Below is a small trained network, with its code and all its weights. Each question gives an input and a class and asks what happens when units are switched off, that is, made to give their printed mean instead of their output.

import numpy as np


def w(rows, s, z=0):
    codes = np.array(rows[::2]) - 128.0
    scale = np.full(codes.shape[1], s)
    scale[-1] = z or s
    return codes * scale


def norm(h):
    return h / np.sqrt((h * h).mean(-1, keepdims=True) + 1e-5)


def f(y):
    return y / 2 * (1 + np.tanh(0.7978845608 * (y + 0.044715 * y**3)))


def log_softmax(a):
    a = a - a.max(-1, keepdims=True)
    return a - np.log(np.exp(a).sum(-1, keepdims=True))


def net(x, mask):
    res = np.array(x, float).reshape(1, 2) / 4 @ E
    u = 0
    for l in range(4):
        y = f(norm(res) @ A[l][:, :-1].T + A[l][:, -1])
        res = res + np.where(mask[u : u + 5], y, B[l][:, -1]) @ B[l][:, :-1]
        u += 5
    return log_softmax(norm(res)[-1] @ U[:, :-1].T + U[:, -1])


A, B = {}, {}
E = w([
[26,167,94,185],'x0',
[22,2,105,211],'x1',
],0.0038)
A[0] = w([
[240,165,189,120,59],'L0N1',
[96,202,221,200,72],'L0N2',
[149,168,150,254,73],'L0N3',
[221,224,234,102,244],'L0N4',
[95,109,111,162,251],'L0N5',
],0.0038,0.0028)
B[0] = w([
[54,122,114,196,153],'L0N1',
[232,56,107,2,116],'L0N2',
[223,74,115,29,113],'L0N3',
[60,83,58,178,253],'L0N4',
[24,93,151,88,202],'L0N5',
],0.004,0.0035)
A[1] = w([
[101,36,121,97,102],'L1N1',
[166,91,71,99,1],'L1N2',
[254,12,92,72,98],'L1N3',
[218,194,168,152,179],'L1N4',
[102,87,68,65,68],'L1N5',
],0.0048,0.0036)
B[1] = w([
[188,62,104,197,252],'L1N1',
[139,163,92,72,8],'L1N2',
[50,119,255,4,218],'L1N3',
[100,159,188,204,214],'L1N4',
[151,83,109,237,96],'L1N5',
],0.005,0.0011)
A[2] = w([
[119,230,132,174,130],'L2N1',
[129,45,39,190,84],'L2N2',
[239,239,113,164,3],'L2N3',
[151,108,19,200,92],'L2N4',
[3,168,117,182,158],'L2N5',
],0.0054,0.0017)
B[2] = w([
[122,33,167,162,179],'L2N1',
[186,182,71,126,220],'L2N2',
[130,65,39,254,157],'L2N3',
[220,161,95,65,178],'L2N4',
[173,115,228,81,254],'L2N5',
],0.0056,0.0036)
A[3] = w([
[22,165,230,128,4],'L3N1',
[58,98,254,56,153],'L3N2',
[94,116,213,58,45],'L3N3',
[15,190,240,104,88],'L3N4',
[145,172,211,208,112],'L3N5',
],0.0065,0.0032)
B[3] = w([
[229,79,200,25,170],'L3N1',
[196,131,207,92,253],'L3N2',
[141,95,147,73,161],'L3N3',
[199,118,255,20,202],'L3N4',
[69,29,91,162,171],'L3N5',
],0.0071,0.0044)
U = w([
[206,69,248,34,223],'0',
[100,50,51,255,245],'1',
[224,159,30,125,148],'2',
[32,225,126,70,3],'3',
],0.0077,0.0054)

Each question gives the input, the list of numbers given to net, and the class t.
The units are the neurons (one row each of A and B). Each row of codes is followed by its name. A weight is (code - 128) times the scale printed after its matrix; where a second scale follows, it is the last column's (A, B and U).
mask holds one flag per neuron, layer by layer. A switched-off neuron (its flag False) gives its mean, the last column of its row in B, instead of its output. The means were averaged over made-up inputs and are rounded, as every weight is.
A unit's drop is (log p(t) with every unit on - log p(t) with that unit switched off) / (log p(t) with every unit on - log p(t) with every unit switched off).
The circuit of an input: a set's keep is (log p(t) with only the set's units on - log p(t) with every unit switched off) / (log p(t) with every unit on - log p(t) with every unit switched off). Starting from the 12 units with the biggest drops (on a tie, the unit counted first), units are removed one at a time, each time the one whose removal leaves the highest keep (on an exact tie, the one counted first), for as long as the keep stays at least 0.8.
units of the circuit, in order: the units of the circuit, biggest drop first
most important unit: the unit with the biggest drop
top k neurons: the k neurons with the biggest drops, biggest first
k most important neurons of layer l: the k neurons of layer l with the biggest drops, biggest first
drop of u: that unit's drop, to one decimal
input [-4,6], class 1: units of the circuit, in order : (L3N4 L3N1)
input [8,6], class 0: top neuron : (L2N5)
input [7,6], class 0: units of the circuit, in order : (L2N5 L0N4)
input [3,-1], class 2: top 2 neurons : (L0N2 L1N3)
input [-3,6], class 1: top 2 neurons : (L3N4 L3N2)
input [-2,5], class 1: top 2 neurons : (L3N2 L3N4)
input [1,-3], class 2: top 4 neurons : (L1N3 L0N4 L2N4 L3N4)
input [2,0], class 2: top 2 neurons : (L0N2 L1N3)
input [2,2], class 2: top 4 neurons : (L1N3 L2N2 L1N4 L3N4)
input [-3,2], class 2: 4 most important neurons of layer 2 : (L2N5 L2N1 L2N2 L2N3)
input [2,-5], class 1: top 3 neurons : (L1N3 L0N5 L2N3)
input [3,4], class 1: 3 most important neurons of layer 1 : (L1N3 L1N1 L1N4)
input [3,-2], class 2: 2 most important neurons of layer 3 : (L3N4 L3N2)
input [-2,-6], class 1: most important unit : L2N3
input [0,-2], class 2: top 2 neurons : (L0N4 L1N3)
input [3,-4], class 1: 2 most important neurons of layer 3 : (L3N4 L3N1)
input [6,-7], class 1: 2 most important neurons of layer 0 : (L0N5 L0N2)
input [3,-3], class 2: drop of L1N5 : 0.3
input [1,-7], class 1: drop of L2N3 : 0.4
input [-3,-3], class 2: most important neuron of layer 3 : (L3N5)
input [-3,-7], class 1: drop of L2N3 : 0.6
input [-1,1], class 2: drop of L1N3 : 0.9
input [6,5], class 0: 2 most important neurons of layer 2 : (L2N5 L2N3)
